Each row is followed by its class.
[-10.6  17.5  -6.9  20.2   6.0   2.1  -5.1   4.4  20.8 -10.6  27.6   0.7
  59.8  -8.7   5.1  -5.8  -4.1 -20.9  -5.3  -2.7 -14.2 -19.9  -0.8  -2.5
 -26.9 -12.6  -3.6   4.7 -21.4   9.2  -9.2  -8.1   7.0  -4.8   5.3 -11.3
  29.2  -5.7  -4.6   8.3   9.1 -11.1   1.7  15.4 -29.6  21.1   7.8 -28.8
  -5.0   3.5  -0.9   9.9   0.2 -18.1  10.5  -4.7   5.0  -6.4 -12.0   9.0
  -5.4  10.8 -13.9  15.8]
(22)
[-17.9  18.5   5.4  30.4  20.2  -5.6   0.3   6.9  -0.4   0.6  28.9  27.7
  60.0  -0.1  -2.3 -17.6   9.7 -23.9 -13.4  -6.9 -24.9   2.6  -1.2 -12.3
 -23.0  -7.3   7.3   5.6 -26.2   3.9 -14.1 -11.7   1.2  10.6  -5.7 -10.5
  49.3  -6.6 -15.5  16.7   9.7  -0.8   8.9  63.0 -36.7   8.5  12.4 -37.7
  -9.9  11.6  -3.9   3.2   9.3 -29.8   8.2 -11.6  -2.7   1.8 -15.0   7.7
  -8.2  12.0 -29.6  26.9]
(22)
[-13.3   7.6 -37.4   4.3  20.8 -27.1 -22.6  17.9  15.4 -16.7   9.2   9.6
   1.5   0.3  13.4  11.5 -26.7   3.1  16.5   9.6 -31.0   6.3  29.6  21.3
   1.3  21.7   1.0  -9.0 -18.5 -10.7   4.2   3.5  -2.2 -12.8   0.2  -6.7
   9.1   0.2  -7.3   6.4  -0.3  -7.9  -6.7  39.8  -4.0  -3.6  -0.1   7.0
  -4.1  18.0   7.6   3.7  36.8 -22.7  13.3   2.3  -9.6 -10.6 -46.2  13.3
  -7.3 -14.6  36.7  17.2]
(13)
[-14.6  27.8   1.1  29.6   0.3  18.1   1.6  -8.2  23.9  -8.6  11.8 -18.1
  40.4  14.1  -7.5   7.7  11.1 -10.2 -22.3  -7.5 -11.7   1.4   1.7 -33.9
  -5.2  -2.5   9.5  21.8 -19.1  18.8   8.1  -7.8  41.8  -3.3  14.1 -26.5
  34.5 -18.1   8.6  11.3  -5.6  -6.4   6.1   6.1 -18.6  23.8  15.8  -8.1
  32.3   7.5  -7.9  25.0 -18.0 -11.7  -0.8  -9.4   5.0   3.8  -8.0   8.0
  -6.2  10.5 -38.2 -22.5]
(22)
[  8.8  12.9 -19.0  -1.3   7.5  -5.8  -5.2   0.9  45.6  -2.7   2.0 -49.8
  -9.2   5.9  -1.1   9.6 -16.0  45.9  -2.4   1.7   6.3  21.2  31.0 -18.9
  16.6  18.4   7.2  23.4  -8.7  10.4  27.3  -3.6  11.3  15.6  16.0 -15.4
 -11.8  -9.8  13.9   8.2   3.0 -12.8  -6.4   6.5   5.2  11.6  10.7  15.8
  30.9 -18.0   0.4  22.2 -26.3 -14.1  -4.2  -4.6  20.7   6.9  -6.3   4.9
   3.0 -13.1  16.3 -49.1]
(15)
[-13.5  26.1 -21.9  13.6  10.4 -11.6 -21.6   9.9  27.2 -38.7   0.4 -24.5
  41.4  -0.9   9.0  15.5 -16.5  -6.7   7.5   3.1 -14.5   8.5  20.1   0.8
 -11.8   5.6   8.8   7.0 -28.1  -3.9  -2.1   4.7   9.1  -8.0  10.4 -22.8
   2.6  -1.2  -3.0  14.7   6.7 -15.8   1.7  15.6  -8.3   5.8   8.9  -3.4
  26.3  -1.9   0.1   8.5   9.5 -16.6  11.6  -4.4  10.4 -19.6 -46.3  14.4
  -3.4   7.7  16.3  -5.9]
(13)
[-29.5  21.6 -29.1  45.6   2.2  22.6 -17.7   7.4   3.9 -45.1  17.8  -0.2
  21.8   0.9   3.4  -9.2   8.5 -18.5   0.0   1.1 -34.8   8.2  18.6  -3.3
  -7.9  12.9  -0.3   6.2 -14.6  -4.4   4.9  16.7  37.8 -23.6   1.5 -14.4
   9.5   1.5  16.0   9.9  -3.7 -19.0   0.5   6.3  -9.0   2.6  11.5   0.3
  21.9  11.3  -4.5  10.8  39.2  -4.4  12.0 -12.7   4.7  -7.0 -64.6  13.9
  -3.7   2.5  -3.7 -13.4]
(15)
[ 12.9  26.3  23.0 -27.4  13.1 -15.2 -12.1  -2.2  52.4 -33.1 -14.9 -65.2
  22.8  10.0  -3.3  22.9 -16.7  14.6 -10.1   2.1   9.6   6.4   8.1 -23.4
   4.7   4.6   6.3  23.6 -25.0   9.5   9.5  -8.1 -14.1  15.3  17.8 -13.0
   5.4  -8.1  19.7   9.0  -0.3 -12.2   6.6 -16.7   6.8  20.5  -1.9  -4.7
  39.8  -9.5  -2.4  16.9 -14.8 -16.4   0.9  -6.3   4.9  -7.2 -14.2   3.6
  -3.0   4.2  -0.6 -22.6]
(9)
[-14.0   7.1 -34.3  31.3   2.8   4.0 -18.2   8.2  -5.3 -25.8  17.0  25.3
  14.3  -4.3   6.1   3.3  -4.1 -15.0   6.4   1.9 -27.3   9.1  18.6   4.0
 -23.5  -0.2   8.6  -1.1 -14.1  -5.3 -12.2  14.1  14.6  -9.3  -2.3  -9.0
  28.8   5.4   1.3  14.6   5.4  -3.7  -0.2  32.1   0.1  -3.1   5.6  -4.1
   3.7   0.6  -3.6  -7.2  41.1  -9.9   8.1  -5.9 -17.8  -6.5 -68.1  -8.0
 -15.3  -8.0  10.1  19.9]
(15)
[ -5.2   3.2 -31.1  -5.7  12.5 -44.7  -0.3  -5.4  13.2   6.9   2.6  11.9
  -4.7   7.7  10.2  15.9 -20.9  14.9   7.5  18.6 -15.8  14.4  27.4  -5.8
   5.3   8.7  11.2  -0.4 -18.5  -8.7   7.4  -0.4 -11.7   4.3   2.2 -14.3
  11.6   0.4  -6.9  11.3  21.8   0.9  -3.8  56.1   2.2  -3.3   5.5   4.9
   6.6   1.9   2.8   5.6  18.4 -16.4   2.4  -7.7  -2.6   6.1 -29.1  11.8
   1.1 -28.3  25.1   8.6]
(13)
[ -0.9  -1.4   8.0   2.0  -1.3   2.2   5.3  -2.0   0.5  22.3   4.9  11.6
   6.9  -1.4  -4.0  -0.8  12.9   6.0  -7.2   0.4  -5.3  -0.4  -8.4  -2.0
  -5.2  -3.4  -0.8  -1.1   3.0   2.0  -1.2   1.7   1.8   5.5  -3.6   0.9
   9.3  -0.2   2.4  -6.2   1.8   1.8  -1.6  10.1  -3.9  -1.2   4.3  -5.2
 -12.4  -2.3  -4.9   1.8  -7.5  -5.3 -11.5   0.9  -3.7   6.2  16.2  -3.9
   2.2   3.1  -8.7   1.8]
(7)
[ 16.8  -7.0  40.0 -38.9   2.0 -21.6   6.7  -7.6  17.4  29.0 -12.3  -5.3
  33.6  -5.6   3.3  12.5  -5.7   5.3 -10.5  -2.9  12.1 -14.7 -24.4 -18.8
  -8.5 -17.3  -0.5  -9.6  -2.4   9.7  -6.5 -21.2 -44.1  21.1   5.8  -4.4
  23.5 -17.3 -21.2   3.0 -13.7  15.7   4.3  -3.2  -8.6  19.0   4.3 -28.9
  -4.4 -12.6   9.0   5.0 -32.2 -13.5  -2.1   8.1  -5.4   7.4  64.0  -5.7
 -10.2  15.7 -32.7  32.6]
(7)
[  5.5  24.3  18.3 -25.5  15.9 -15.1  -6.2  -1.8  47.1 -26.0 -22.1 -49.6
  53.5  -4.2  -3.7   5.5 -24.4  -2.2   4.2  -2.8  10.8  -0.9  -1.0 -16.7
 -16.7   2.1   1.7  10.0 -23.7  10.8  -3.3 -11.4 -20.0  15.9  21.2 -14.5
  12.9  -9.1  -9.6  12.3   6.8  -5.9   9.3  -8.9  -9.4  19.5  12.3 -11.9
  15.4  -0.4  -0.8  11.7 -20.2 -27.4  -3.3  -8.6   8.2  -7.1   3.5   6.8
  -7.9   8.3   3.8   6.0]
(9)
[-10.4  35.5   4.3   9.4   5.7  12.1  -0.4 -10.7  35.5 -14.0   8.7 -34.1
  46.6   2.0   0.1   7.1  -9.3   1.5 -10.3  -8.6  -2.9   5.1 -11.6 -28.3
  -5.0   0.7  -2.1  33.3 -27.4  13.3  18.2 -11.2   4.0  17.7  10.9 -23.3
  25.6  -9.7   7.8   4.7   6.8  -4.1  10.5   1.1 -22.2  22.2  10.8 -13.1
  29.0  11.8  -7.8  28.9 -23.1 -12.6  -2.4   0.2  17.0  -1.3   5.9   7.0
 -12.4  13.7 -27.7 -29.5]
(22)
[-12.3  32.5  -6.2   7.2   9.4  10.2  -3.7 -11.1  49.2 -48.2 -31.4 -48.4
   6.2   5.0   4.3  26.9   6.9  18.2 -19.4 -14.9  -1.4   9.4  22.2 -54.0
  20.7 -27.6   9.9  26.6 -23.7  -4.4  20.7   9.0  19.8   0.4  21.4 -19.4
  10.5 -20.0  31.0   6.8   7.6   1.2   7.2 -18.7  20.0  20.9  10.8   6.9
  64.5  -8.9 -26.1  27.1  -4.3  13.3   6.3 -14.7  -4.1  -1.2 -37.3   4.2
 -10.1  -2.7 -20.5 -36.5]
(15)
[ 15.3   3.3  32.7 -36.5   6.7 -14.6   6.0  -1.4  21.8   9.2 -30.1   0.7
  51.8  -2.0  -1.6  26.4  -3.7  -1.3 -16.6 -12.0  13.8  -8.5 -27.2 -28.8
 -12.2 -12.8   3.5  -3.8 -10.2   7.6 -10.1 -21.7 -55.2  21.1  15.0  -5.1
  40.3  -2.9 -23.2   8.2   8.4  16.6   5.8   4.6  -4.0  17.0   7.4 -27.6
  12.8 -10.5   5.6   8.3 -24.1 -15.8  -4.5   6.9 -13.7   5.0  40.0  -3.7
  -6.8  23.5 -17.4  29.7]
(7)
